[[128 128 129 128 144 131 143 126 130 132 130 123 107]
 [128 127 124 127 117 126 137 132 130 121 127 109 135]]
->
[[128 127 124 127 117 126 137 132 130 121 127 109 135]
 [128 128 129 128 144 131 143 126 130 132 130 123 107]]

[[127 105 106]
 [127 143 132]
 [131 141 126]]
->
[[127 105 106]
 [131 141 126]
 [127 143 132]]

[[134 129 129 135 119 118 136 131 126 132 129]
 [134 124 127 129 126 113 105 121 135 150 136]]
->
[[134 124 127 129 126 113 105 121 135 150 136]
 [134 129 129 135 119 118 136 131 126 132 129]]

[[136 137 136 131 117 118 116 118 118 137 117 128 117 116]
 [119 116 116 131 131 130 130 131 128 115 131 128 131 131]
 [133 133 133 131 120 120 118 120 120 134 120 128 119 119]
 [126 124 124 131 126 125 124 126 124 124 126 128 126 125]
 [109 103 103 132 139 137 138 139 133 103 139 128 140 139]
 [138 139 139 131 116 116 114 117 117 140 116 128 115 114]]
->
[[109 103 103 132 139 137 138 139 133 103 139 128 140 139]
 [119 116 116 131 131 130 130 131 128 115 131 128 131 131]
 [126 124 124 131 126 125 124 126 124 124 126 128 126 125]
 [133 133 133 131 120 120 118 120 120 134 120 128 119 119]
 [136 137 136 131 117 118 116 118 118 137 117 128 117 116]
 [138 139 139 131 116 116 114 117 117 140 116 128 115 114]]

[[109 134 135 136 135 121 135 135 147 151 121 107]
 [132 123 122 121 122 134 122 122 124 123 134 133]]
->
[[132 123 122 121 122 134 122 122 124 123 134 133]
 [109 134 135 136 135 121 135 135 147 151 121 107]]

[[121 136 145 141 133 129 148 118 128 151 142 132 139 133 122]
 [131 133 132 128 128 124 125 130 126 127 125 127 126 124 129]
 [130 126 131 132 130 128 135 119 136 132 126 134 134 133 135]
 [124 140 148 141 131 123 147 112 125 151 140 130 137 130 121]]
->
[[130 126 131 132 130 128 135 119 136 132 126 134 134 133 135]
 [131 133 132 128 128 124 125 130 126 127 125 127 126 124 129]
 [121 136 145 141 133 129 148 118 128 151 142 132 139 133 122]
 [124 140 148 141 131 123 147 112 125 151 140 130 137 130 121]]
---
[[127 131 133 118 121 108 127 145 115 112]
 [157 125 126 141 146 137 134 123 152 140]
 [120 129 141 114 110 112 113 127 127 119]
 [113 119 136 113 138 120 108 145 137 123]
 [108 127 125 105 117 129 114 138 126 121]
 [135 119 123 107 128 139 114 137 155 135]
 [126 135 129 110 136 128 105 134 152 117]
 [119 116 127 125 141 148 114 121 153 146]
 [131 129 113 133 158 151 127 132 148 134]]
->
[[131 129 113 133 158 151 127 132 148 134]
 [135 119 123 107 128 139 114 137 155 135]
 [108 127 125 105 117 129 114 138 126 121]
 [157 125 126 141 146 137 134 123 152 140]
 [119 116 127 125 141 148 114 121 153 146]
 [126 135 129 110 136 128 105 134 152 117]
 [127 131 133 118 121 108 127 145 115 112]
 [113 119 136 113 138 120 108 145 137 123]
 [120 129 141 114 110 112 113 127 127 119]]

[[123 114 144 130]
 [124 114 128 126]
 [112 151 140 133]
 [139 118 134 121]
 [134 113 126 100]]
->
[[134 113 126 100]
 [124 114 128 126]
 [139 118 134 121]
 [112 151 140 133]
 [123 114 144 130]]

[[132 121 125 128 135 124 129 140 128 115 138 131]
 [121 118 123 153 118 118 153 127 154 124 107 147]
 [126 127 122 130 132 120 125 143 121 115 138 136]
 [119 126 116 105 135 141 135 125 153 130 142 141]
 [127 127 127 127 133 127 126 134 134 120 141 138]
 [137 132 117 120 133 108 115 148 134 100 130 136]]
->
[[119 126 116 105 135 141 135 125 153 130 142 141]
 [137 132 117 120 133 108 115 148 134 100 130 136]
 [126 127 122 130 132 120 125 143 121 115 138 136]
 [121 118 123 153 118 118 153 127 154 124 107 147]
 [132 121 125 128 135 124 129 140 128 115 138 131]
 [127 127 127 127 133 127 126 134 134 120 141 138]]

[[130 151 145 137]
 [104 128 132  99]]
->
[[104 128 132  99]
 [130 151 145 137]]

[[128 124 124 128 126 126 124 126 133 130 130 124 124 129 129]
 [127 129 131 126 125 129 129 131 124 126 128 131 134 128 126]
 [135 116 114 117 107 120 116 133 136 132 143 122 125 133 123]]
->
[[135 116 114 117 107 120 116 133 136 132 143 122 125 133 123]
 [128 124 124 128 126 126 124 126 133 130 130 124 124 129 129]
 [127 129 131 126 125 129 129 131 124 126 128 131 134 128 126]]

[[117 127 139 128 135]
 [129 137 128 137 122]
 [115 128 110 126 100]]
->
[[115 128 110 126 100]
 [129 137 128 137 122]
 [117 127 139 128 135]]

[[110 136 142 130 124 101 135 114 122 116]
 [130 127 124 119 143 157 132 116 123 113]]
->
[[130 127 124 119 143 157 132 116 123 113]
 [110 136 142 130 124 101 135 114 122 116]]
